Below is a small trained network, with its code and all its weights. Each question gives an input and a class and asks what happens when units are switched off, that is, made to give their printed mean instead of their output.

import numpy as np


def w(rows, s, z=0):
    codes = np.array(rows[::2]) - 128.0
    scale = np.full(codes.shape[1], s)
    scale[-1] = z or s
    return codes * scale


def f(y):
    return np.maximum(y, 0)


def log_softmax(a):
    a = a - a.max(-1, keepdims=True)
    return a - np.log(np.exp(a).sum(-1, keepdims=True))


def net(x, mask):
    res = np.array(x, float).reshape(1, 4) / 4 @ E
    y = f(res @ A[0][:, :-1].T + A[0][:, -1])
    res = res + np.where(mask, y, B[0][:, -1]) @ B[0][:, :-1]
    return log_softmax(res[-1] @ U[:, :-1].T + U[:, -1])


A, B = {}, {}
E = w([
[237,51,115],'x0',
[128,128,128],'x1',
[159,208,10],'x2',
[207,189,207],'x3',
],0.012)
A[0] = w([
[79,74,160,207],'neuron 0',
[83,93,86,240],'neuron 1',
[146,109,243,116],'neuron 2',
[143,196,99,104],'neuron 3',
[73,164,121,245],'neuron 4',
[65,40,94,142],'neuron 5',
[175,242,186,168],'neuron 6',
[145,208,150,168],'neuron 7',
[202,59,105,171],'neuron 8',
[123,130,12,129],'neuron 9',
[113,154,82,169],'neuron 10',
[122,101,65,112],'neuron 11',
[194,187,2,162],'neuron 12',
[70,60,97,164],'neuron 13',
[127,128,126,103],'neuron 14',
[190,81,114,171],'neuron 15',
[203,65,73,110],'neuron 16',
[172,214,30,131],'neuron 17',
[53,176,91,101],'neuron 18',
[93,161,59,210],'neuron 19',
[87,200,51,186],'neuron 20',
[78,117,61,254],'neuron 21',
[199,44,41,168],'neuron 22',
[64,97,104,175],'neuron 23',
[135,106,200,65],'neuron 24',
[65,71,184,251],'neuron 25',
],0.014,0.0063)
B[0] = w([
[90,136,160,201],'neuron 0',
[165,151,165,201],'neuron 1',
[168,142,93,210],'neuron 2',
[64,150,104,177],'neuron 3',
[143,211,136,200],'neuron 4',
[111,114,173,209],'neuron 5',
[81,111,140,219],'neuron 6',
[71,155,129,186],'neuron 7',
[147,9,140,215],'neuron 8',
[157,100,42,210],'neuron 9',
[152,156,100,177],'neuron 10',
[152,88,109,170],'neuron 11',
[100,107,78,248],'neuron 12',
[117,130,179,201],'neuron 13',
[123,132,128,128],'neuron 14',
[161,28,150,197],'neuron 15',
[102,79,140,206],'neuron 16',
[58,118,39,231],'neuron 17',
[152,147,119,197],'neuron 18',
[157,172,105,207],'neuron 19',
[131,170,105,224],'neuron 20',
[169,170,126,214],'neuron 21',
[84,63,101,231],'neuron 22',
[153,137,174,190],'neuron 23',
[145,137,69,172],'neuron 24',
[96,156,153,226],'neuron 25',
],0.013,0.017)
U = w([
[150,190,209,73],'0',
[113,92,187,114],'1',
[72,178,150,248],'2',
[248,101,145,164],'3',
[180,188,49,118],'4',
[169,103,42,85],'5',
[63,180,77,78],'6',
[57,101,78,88],'7',
],0.016,0.011)

Each question gives the input, the list of numbers given to net, and the class t.
The units are the neurons (one row each of A and B). Each row of codes is followed by its name. A weight is (code - 128) times the scale printed after its matrix; where a second scale follows, it is the last column's (A, B and U).
mask holds one flag per neuron, in row order. A switched-off neuron (its flag False) gives its mean, the last column of its row in B, instead of its output. The means were averaged over made-up inputs and are rounded, as every weight is.
A unit's drop is (log p(t) with every unit on - log p(t) with that unit switched off) / (log p(t) with every unit on - log p(t) with every unit switched off).
The circuit of an input: a set's keep is (log p(t) with only the set's units on - log p(t) with every unit switched off) / (log p(t) with every unit on - log p(t) with every unit switched off). Starting from the 12 units with the biggest drops (on a tie, the unit counted first), units are removed one at a time, each time the one whose removal leaves the highest keep (on an exact tie, the one counted first), for as long as the keep stays at least 0.8.
circuit, biggest first: the units of the circuit, biggest drop first
unit that matters most: the unit with the biggest drop
top k neurons: the k neurons with the biggest drops, biggest first
drop when u is switched off: that unit's drop, to one decimal
input [0,4,-2,7], class 2: top 4 neurons => [neuron 6; neuron 9; neuron 8; neuron 17]
input [2,-4,5,1], class 7: circuit, biggest first => [neuron 17]
input [3,-8,-8,1], class 3: top 2 neurons => [neuron 2; neuron 24]
input [1,-4,7,-7], class 5: top 3 neurons => [neuron 22; neuron 9; neuron 12]
input [1,-1,-6,4], class 3: top 2 neurons => [neuron 2; neuron 17]
input [0,-8,-2,3], class 2: top 2 neurons => [neuron 8; neuron 9]
input [1,3,-8,6], class 3: top 2 neurons => [neuron 2; neuron 17]
input [7,-4,7,2], class 7: top 3 neurons => [neuron 17; neuron 22; neuron 16]
input [-2,6,8,0], class 4: top 2 neurons => [neuron 9; neuron 19]
input [1,5,-1,7], class 3: top 2 neurons => [neuron 17; neuron 2]
input [1,-5,-2,2], class 3: top 4 neurons => [neuron 17; neuron 22; neuron 12; neuron 3]
input [-1,4,-6,2], class 2: drop when neuron 1 is switched off => 0.2
input [-1,-3,2,0], class 4: drop when neuron 0 is switched off => 0.1
input [-4,3,1,0], class 4: drop when neuron 5 is switched off => 0.1
input [8,-7,-5,0], class 1: unit that matters most => neuron 22
